Here is a tiny trained network, its code and every weight. The questions are about switching its units off for an input and a target symbol, where a switched-off unit gives its printed mean instead of its output.

import numpy as np


def w(rows, s, z=0):
    codes = np.array(rows[::2]) - 128.0
    scale = np.full(codes.shape[1], s)
    scale[-1] = z or s
    return codes * scale


def norm(h):
    return h / np.sqrt((h * h).mean(-1, keepdims=True) + 1e-5)


def f(y):
    return y / 2 * (1 + np.tanh(0.7978845608 * (y + 0.044715 * y**3)))


def softmax(a):
    e = np.exp(a - a.max(-1, keepdims=True))
    return e / e.sum(-1, keepdims=True)


def log_softmax(a):
    a = a - a.max(-1, keepdims=True)
    return a - np.log(np.exp(a).sum(-1, keepdims=True))


def net(x, mask):
    ids = ['ΓΘΞΠΣΦΩδεζηλμτ'.index(c) for c in x.split()]
    T = len(ids)
    res = E[ids] + P[:T]
    u = 0
    for l in range(2):
        q, k, v = (norm(res) @ M[l].T for M in (Q, K, V))
        z = softmax(np.where(np.tri(T) > 0, q @ k.T / 4**0.5, -1e9)) @ v
        res = res + np.where(mask[u], z, O[l][:, -1]) @ O[l][:, :-1]
        u += 1
        y = f(norm(res) @ A[l][:, :-1].T + A[l][:, -1])
        res = res + np.where(mask[u : u + 16], y, B[l][:, -1]) @ B[l][:, :-1]
        u += 16
    return log_softmax(norm(res)[-1] @ U[:, :-1].T + U[:, -1])


Q, K, V, O, A, B = {}, {}, {}, {}, {}, {}
E = w([
[59,142,226,74,136],'Γ',
[195,45,197,139,141],'Θ',
[230,48,142,131,149],'Ξ',
[110,244,70,174,99],'Π',
[64,131,144,77,120],'Σ',
[173,45,80,115,125],'Φ',
[112,58,194,99,123],'Ω',
[32,131,139,113,116],'δ',
[200,165,71,126,122],'ε',
[105,131,137,95,190],'ζ',
[122,156,94,31,137],'η',
[52,237,145,86,135],'λ',
[218,86,164,80,156],'μ',
[175,133,141,111,1],'τ',
],0.023)
P = w([
[2,163,157,189,97],'0',
[22,153,167,169,109],'1',
[40,140,175,154,117],'2',
[59,132,179,138,128],'3',
[65,124,173,125,136],'4',
[80,105,180,114,144],'5',
[95,103,184,104,156],'6',
[109,89,180,99,159],'7',
[124,75,183,86,170],'8',
[144,61,177,76,178],'9',
[153,53,172,69,184],'10',
[166,39,176,58,191],'11',
[146,46,185,66,188],'12',
],0.0067)
Q[0] = w([
[101,146,103,149,123],'L0H1',
[115,121,105,129,111],'L0H1',
[182,198,125,139,160],'L0H1',
[133,184,11,252,157],'L0H1',
],0.029)
K[0] = w([
[95,101,129,135,99],'L0H1',
[112,127,108,126,136],'L0H1',
[156,140,183,123,96],'L0H1',
[118,144,157,252,9],'L0H1',
],0.035)
V[0] = w([
[125,127,123,100,56],'L0H1',
[144,145,133,96,19],'L0H1',
[131,137,115,120,93],'L0H1',
[157,114,149,110,2],'L0H1',
],0.0043)
O[0] = w([
[122,84,91,104,79,93],'L0H1',
[114,26,31,115,40,44],'L0H1',
[130,112,106,126,101,86],'L0H1',
[96,2,36,129,72,1],'L0H1',
],0.0041,0.0017)
A[0] = w([
[162,209,194,222,79,15],'L0N1',
[6,193,146,99,109,109],'L0N2',
[120,91,239,96,30,249],'L0N3',
[151,49,150,103,65,204],'L0N4',
[193,175,64,154,149,55],'L0N5',
[107,134,151,177,227,1],'L0N6',
[134,157,158,32,89,82],'L0N7',
[159,196,97,80,233,188],'L0N8',
[119,227,39,184,185,123],'L0N9',
[216,189,115,128,10,94],'L0N10',
[161,87,188,180,178,148],'L0N11',
[173,115,76,71,197,36],'L0N12',
[143,158,106,62,53,106],'L0N13',
[136,144,134,89,99,89],'L0N14',
[142,188,160,159,130,144],'L0N15',
[129,118,97,160,242,117],'L0N16',
],0.016,0.0052)
B[0] = w([
[173,87,125,161,169,134],'L0N1',
[109,107,118,147,183,211],'L0N2',
[88,40,181,138,196,248],'L0N3',
[146,75,138,158,215,212],'L0N4',
[188,166,177,149,114,135],'L0N5',
[67,171,207,111,99,139],'L0N6',
[91,127,78,81,93,171],'L0N7',
[111,100,177,120,123,189],'L0N8',
[73,184,110,170,82,155],'L0N9',
[182,159,139,162,2,150],'L0N10',
[109,112,147,151,168,206],'L0N11',
[130,95,132,94,118,162],'L0N12',
[76,154,99,85,72,147],'L0N13',
[105,127,110,104,105,133],'L0N14',
[134,104,142,148,151,140],'L0N15',
[78,161,180,130,89,149],'L0N16',
],0.039,0.015)
Q[1] = w([
[253,186,35,28,166],'L1H1',
[175,82,101,145,68],'L1H1',
[19,88,190,193,104],'L1H1',
[72,165,206,79,190],'L1H1',
],0.031)
K[1] = w([
[101,144,38,238,189],'L1H1',
[174,191,119,93,184],'L1H1',
[142,112,193,44,69],'L1H1',
[87,1,141,196,47],'L1H1',
],0.031)
V[1] = w([
[110,26,4,98,108],'L1H1',
[198,58,33,216,58],'L1H1',
[163,202,50,20,211],'L1H1',
[130,205,132,33,54],'L1H1',
],0.018)
O[1] = w([
[178,126,27,129,159,143],'L1H1',
[136,63,43,198,110,65],'L1H1',
[140,63,201,47,254,3],'L1H1',
[160,63,176,56,76,95],'L1H1',
],0.02,0.018)
A[1] = w([
[175,134,172,193,181,92],'L1N1',
[127,173,213,125,157,170],'L1N2',
[181,85,113,53,149,140],'L1N3',
[116,141,63,94,102,59],'L1N4',
[164,168,81,104,165,143],'L1N5',
[152,60,138,166,114,103],'L1N6',
[254,159,196,207,147,68],'L1N7',
[146,184,51,148,153,138],'L1N8',
[159,125,75,206,115,134],'L1N9',
[179,181,119,131,109,65],'L1N10',
[75,86,155,101,144,132],'L1N11',
[163,132,74,84,63,75],'L1N12',
[121,92,188,158,109,23],'L1N13',
[92,60,150,78,79,254],'L1N14',
[135,169,138,160,128,45],'L1N15',
[201,191,109,144,115,171],'L1N16',
],0.036,0.0042)
B[1] = w([
[130,156,63,86,55,218],'L1N1',
[48,190,171,28,154,213],'L1N2',
[174,60,119,57,208,172],'L1N3',
[115,105,106,79,142,145],'L1N4',
[126,125,164,196,95,130],'L1N5',
[112,95,185,155,59,196],'L1N6',
[183,95,177,213,253,163],'L1N7',
[173,111,154,153,44,164],'L1N8',
[138,176,161,40,209,201],'L1N9',
[80,72,137,56,112,139],'L1N10',
[197,128,124,119,90,249],'L1N11',
[165,75,119,236,189,151],'L1N12',
[109,117,132,172,74,199],'L1N13',
[171,125,187,136,165,221],'L1N14',
[154,112,95,132,105,142],'L1N15',
[112,58,113,31,68,144],'L1N16',
],0.051,0.02)
U = w([
[21,48,112,130,104,101],'Γ',
[81,173,201,83,115,151],'Θ',
[118,195,121,125,255,92],'Ξ',
[122,99,45,168,163,190],'Π',
[27,97,76,49,196,61],'Σ',
[115,107,77,42,31,91],'Φ',
[126,118,161,225,192,94],'Ω',
[100,190,106,199,103,184],'δ',
[229,174,118,45,47,44],'ε',
[27,87,178,164,244,5],'ζ',
[164,56,119,71,183,165],'η',
[140,187,46,90,118,184],'λ',
[234,204,151,167,147,107],'μ',
[180,93,184,169,67,136],'τ',
],0.019,0.011)

Each question gives the input, a string of symbols that net reads in full, and the target symbol t.
The units are the heads (4 rows each of Q, K, V and O) and the neurons (one row each of A and B). Each row of codes is followed by its name. A weight is (code - 128) times the scale printed after its matrix; where a second scale follows, it is the last column's (O, A, B and U).
mask holds one flag per unit, layer by layer, with each layer's heads first. A switched-off unit (its flag False) gives its mean, the last column of its rows in O or B, instead of its output. The means were averaged over made-up inputs and are rounded, as every weight is.
A unit's drop is (log p(t) with every unit on - log p(t) with that unit switched off) / (log p(t) with every unit on - log p(t) with every unit switched off).
most important unit: the unit with the biggest drop
k most important neurons: the k neurons with the biggest drops, biggest first
top k neurons in layer l: the k neurons of layer l with the biggest drops, biggest first
input Ω Ω Π ε Γ Ω η Ξ τ Ω Θ, target Ω: 3 most important neurons : L0N10; L0N4; L1N2
input ζ μ Π Ξ Φ δ Ξ τ, target τ: top neuron in layer 1 : L1N9
input Γ Γ Θ Θ Ω Ξ Φ Γ, target Σ: 3 most important neurons : L0N3; L0N2; L1N14
input Ω Σ Φ τ μ Θ Γ Ω Ξ Π ε Γ δ, target Ξ: top 3 neurons in layer 0 : L0N10; L0N4; L0N3
input δ Π Γ ε Π, target τ: 4 most important neurons : L0N10; L1N2; L0N1; L0N5
input Θ Ξ Π Ξ τ λ ε Ξ Ξ δ Π Ω, target Γ: top 3 neurons in layer 1 : L1N6; L1N14; L1N11
input Σ Ω Π Π, target ε: 2 most important neurons : L1N16; L0N3
input λ λ τ Ξ Ξ Π, target Φ: 2 most important neurons : L0N9; L1N16
input Φ η Π ε Γ, target τ: 2 most important neurons : L0N2; L0N10
input δ ζ τ Γ Φ Ξ Φ, target ε: 2 most important neurons : L0N3; L0N10
input Ω ζ ε Π δ Γ Θ Φ λ Ξ, target τ: 2 most important neurons : L0N2; L0N10
input τ Ω η Ξ, target μ: 4 most important neurons : L0N10; L1N9; L0N3; L1N8
input Θ Ω Ω Π Π ζ Γ Σ η Ξ Θ Π, target η: 3 most important neurons : L1N7; L1N16; L0N9
input Φ ε Γ ε Γ Ω Ξ δ Ω Ω Ω Φ Φ, target τ: most important unit : L1H1
input ζ τ ζ Ξ μ ε Ω Σ, target Σ: top 2 neurons in layer 0 : L0N10; L0N3
input Γ Γ Ξ μ Ξ τ Ξ Ξ Θ, target Ω: top 4 neurons in layer 0 : L0N4; L0N7; L0N3; L0N11
input δ Π Σ Θ Ξ Σ, target Π: top 2 neurons in layer 1 : L1N2; L1N9
input η λ Ξ λ ζ η Φ Ω, target η: 3 most important neurons : L0N12; L1N3; L0N9
input δ Ξ Ξ Ξ Γ η ε δ μ, target τ: 3 most important neurons : L0N2; L0N7; L0N10
input δ Ξ λ Ω λ Θ, target ζ: top 2 neurons in layer 0 : L0N4; L0N3
input τ Π Φ ζ ζ η, target Π: top neuron in layer 0 : L0N10
input Ξ η η Ω Π ε Π Γ Θ Ξ τ Ω Ξ, target μ: 2 most important neurons : L0N3; L0N10
input μ Γ η Ω Ξ Ξ Π, target η: 4 most important neurons : L1N7; L1N16; L0N3; L0N10
input Φ ε ζ Θ, target Θ: top 2 neurons in layer 1 : L1N2; L1N1
input δ Σ Θ λ λ Φ, target μ: top 2 neurons in layer 1 : L1N7; L1N8
input τ Π Ξ δ η Φ λ λ Ξ Π Ξ Ω Γ, target ζ: top 3 neurons in layer 1 : L1N1; L1N9; L1N11
input Ω Π ζ η μ η Ξ Ω λ Σ δ Φ ε, target τ: most important unit : L0N8
input μ λ Σ, target Π: top 2 neurons in layer 0 : L0N2; L0N3
